Below are the code and all the weights of a small trained network. Each question names an input and a target symbol and asks about switching units off, where a switched-off unit gives its printed mean instead of its output.

import numpy as np


def w(rows, s, z=0):
    codes = np.array(rows[::2]) - 128.0
    scale = np.full(codes.shape[1], s)
    scale[-1] = z or s
    return codes * scale


def norm(h):
    return h / np.sqrt((h * h).mean(-1, keepdims=True) + 1e-5)


def f(y):
    return y / 2 * (1 + np.tanh(0.7978845608 * (y + 0.044715 * y**3)))


def softmax(a):
    e = np.exp(a - a.max(-1, keepdims=True))
    return e / e.sum(-1, keepdims=True)


def log_softmax(a):
    a = a - a.max(-1, keepdims=True)
    return a - np.log(np.exp(a).sum(-1, keepdims=True))


def net(x, mask):
    ids = ['αβδεζηλφω'.index(c) for c in x.split()]
    T = len(ids)
    res = E[ids] + P[:T]
    u = 0
    for l in range(2):
        q, k, v = (norm(res) @ M[l].T for M in (Q, K, V))
        z = softmax(np.where(np.tri(T) > 0, q @ k.T / 3**0.5, -1e9)) @ v
        res = res + np.where(mask[u], z, O[l][:, -1]) @ O[l][:, :-1]
        u += 1
        y = f(norm(res) @ A[l][:, :-1].T + A[l][:, -1])
        res = res + np.where(mask[u : u + 4], y, B[l][:, -1]) @ B[l][:, :-1]
        u += 4
    return log_softmax(norm(res)[-1] @ U[:, :-1].T + U[:, -1])


Q, K, V, O, A, B = {}, {}, {}, {}, {}, {}
E = w([
[116,149,127,105,122,119,153,73,190],'α',
[133,118,147,121,148,81,142,119,100],'β',
[138,74,163,92,117,168,67,124,150],'δ',
[102,110,91,166,173,111,158,103,144],'ε',
[183,82,101,150,121,140,128,95,117],'ζ',
[118,140,152,108,152,146,70,102,124],'η',
[59,179,142,111,49,166,253,178,80],'λ',
[101,86,148,68,145,130,97,97,119],'φ',
[143,122,68,68,173,122,161,125,118],'ω',
],0.0041)
P = w([
[169,175,80,129,182,59,50,99,111],'0',
[170,149,101,124,172,94,93,86,90],'1',
[163,144,119,126,155,119,114,89,95],'2',
[156,152,125,125,161,145,132,79,85],'3',
[150,147,135,139,136,174,141,84,91],'4',
[146,146,157,136,130,200,150,78,95],'5',
[133,138,197,142,104,226,165,88,79],'6',
[132,119,239,154,106,250,179,89,86],'7',
],0.0015)
Q[0] = w([
[102,172,122,68,167,199,211,57,78],'0.h0',
[157,94,65,186,121,65,69,168,253],'0.h0',
[119,142,107,168,42,146,156,181,172],'0.h0',
],0.0042)
K[0] = w([
[3,178,153,156,48,177,245,178,133],'0.h0',
[201,96,151,146,177,117,53,48,163],'0.h0',
[138,108,183,137,105,110,76,132,93],'0.h0',
],0.0057)
V[0] = w([
[159,134,170,218,93,209,123,153,74],'0.h0',
[139,87,114,99,254,72,85,32,125],'0.h0',
[173,83,214,105,74,55,103,151,12],'0.h0',
],0.0017)
O[0] = w([
[91,209,74,143,139,73,132,153,180,28],'0.h0',
[109,4,174,74,64,79,137,135,94,251],'0.h0',
[173,156,129,94,190,46,80,64,96,114],'0.h0',
],0.0026,0.0013)
A[0] = w([
[147,253,152,180,139,201,114,181,123,127],'0.n0',
[126,188,54,156,179,123,182,79,195,4],'0.n1',
[75,133,138,96,218,113,92,38,92,14],'0.n2',
[154,142,145,137,75,155,94,89,220,248],'0.n3',
],0.0029,0.00045)
B[0] = w([
[188,128,116,121,156,180,181,84,137,125],'0.n0',
[130,18,253,184,148,113,122,144,101,155],'0.n1',
[94,179,170,179,75,147,96,149,164,253],'0.n2',
[111,159,113,73,219,82,144,87,95,102],'0.n3',
],0.0033,0.0016)
Q[1] = w([
[154,65,138,51,199,155,146,128,81],'1.h0',
[118,194,67,88,116,115,103,229,142],'1.h0',
[165,207,38,192,136,48,115,255,168],'1.h0',
],0.0065)
K[1] = w([
[166,117,85,97,169,206,197,138,129],'1.h0',
[154,102,126,98,131,102,3,116,137],'1.h0',
[181,98,132,129,115,35,23,133,86],'1.h0',
],0.0068)
V[1] = w([
[78,194,121,99,116,95,144,62,150],'1.h0',
[103,131,84,97,75,81,116,231,54],'1.h0',
[150,132,65,3,93,122,139,114,99],'1.h0',
],0.0036)
O[1] = w([
[92,136,158,111,2,126,178,99,182,126],'1.h0',
[123,142,211,116,156,167,155,189,145,152],'1.h0',
[171,181,103,136,109,155,168,159,187,253],'1.h0',
],0.0057,0.0036)
A[1] = w([
[107,163,135,203,155,141,140,140,102,145],'1.n0',
[61,121,174,113,94,144,114,138,137,111],'1.n1',
[171,128,130,132,144,173,153,186,156,112],'1.n2',
[85,49,112,126,126,119,72,155,2,3],'1.n3',
],0.0077,0.0048)
B[1] = w([
[182,114,116,124,94,186,100,165,87,159],'1.n0',
[122,134,82,149,159,133,162,160,76,142],'1.n1',
[106,224,120,134,75,139,145,188,99,253],'1.n2',
[172,127,170,95,55,128,95,125,3,166],'1.n3',
],0.0054,0.0047)
U = w([
[125,97,96,121,34,107,171,47,194,79],'α',
[145,140,241,133,201,51,186,104,152,143],'β',
[139,157,151,69,147,173,1,92,201,33],'δ',
[147,85,160,121,97,139,99,108,20,242],'ε',
[207,116,54,164,194,107,121,108,134,156],'ζ',
[38,169,99,186,175,114,83,96,108,135],'η',
[115,61,121,209,133,136,167,172,133,4],'λ',
[84,42,106,29,167,155,165,174,140,33],'φ',
[139,213,140,128,91,160,153,213,141,193],'ω',
],0.0085,0.002)

Each question gives the input, a string of symbols that net reads in full, and the target symbol t.
The units are the heads (3 rows each of Q, K, V and O) and the neurons (one row each of A and B). Each row of codes is followed by its name. A weight is (code - 128) times the scale printed after its matrix; where a second scale follows, it is the last column's (O, A, B and U).
mask holds one flag per unit, layer by layer, with each layer's heads first. A switched-off unit (its flag False) gives its mean, the last column of its rows in O or B, instead of its output. The means were averaged over made-up inputs and are rounded, as every weight is.
A unit's drop is (log p(t) with every unit on - log p(t) with that unit switched off) / (log p(t) with every unit on - log p(t) with every unit switched off).
The circuit of an input: a set's keep is (log p(t) with only the set's units on - log p(t) with every unit switched off) / (log p(t) with every unit on - log p(t) with every unit switched off). Starting from all 10 units, units are removed one at a time, each time the one whose removal leaves the highest keep (on an exact tie, the one counted first), for as long as the keep stays at least 0.8.
units of the circuit, in order: the units of the circuit, biggest drop first
k most important neurons: the k neurons with the biggest drops, biggest first
k most important neurons of layer l: the k neurons of layer l with the biggest drops, biggest first
drop of u: that unit's drop, to one decimal
input ε λ δ ω δ φ, target η: 2 most important neurons : 1.n1, 1.n2
input λ φ δ ω ω ε η, target δ: units of the circuit, in order : 1.h0, 1.n2, 1.n3
input ω δ ω α φ, target α: units of the circuit, in order : 1.h0
input ε λ β β η, target δ: units of the circuit, in order : 0.h0, 1.n2, 1.h0
input η α ε δ η, target ε: units of the circuit, in order : 1.h0, 0.h0
input ε λ ω η β, target ε: 3 most important neurons : 1.n0, 1.n2, 0.n1
input λ λ δ, target δ: 3 most important neurons : 0.n0, 1.n2, 0.n1
input ε λ ω, target ζ: 2 most important neurons : 1.n2, 1.n3
input η β β η, target η: 3 most important neurons of layer 1 : 1.n1, 1.n3, 1.n2
input λ β ω, target ζ: 2 most important neurons : 0.n1, 1.n2
input δ ζ ζ δ β δ β, target β: 4 most important neurons : 0.n1, 1.n2, 1.n3, 0.n0
input β β φ, target φ: 3 most important neurons of layer 1 : 1.n2, 1.n1, 1.n3
input ε η α ω φ λ δ, target φ: 2 most important neurons : 1.n2, 1.n1
input β ε ω β β α ε η, target ε: units of the circuit, in order : 1.h0
input ω ζ ω λ ω ω ε, target λ: 2 most important neurons : 0.n1, 1.n3
input ζ λ φ, target η: 3 most important neurons : 1.n1, 1.n2, 0.n2
input β η β, target β: 3 most important neurons of layer 1 : 1.n2, 1.n3, 1.n0
input λ ε ε δ, target φ: 3 most important neurons of layer 0 : 0.n0, 0.n3, 0.n1
input δ ω α α φ ζ, target α: drop of 1.h0 : 0.7
input ε α δ β, target α: drop of 0.h0 : 0.8
input ε ω ω ω ω α, target α: drop of 1.h0 : 0.4
input ω ω λ β β ζ ε, target λ: drop of 0.n1 : 0.7
input ε α α η, target α: most important neuron : 1.n2
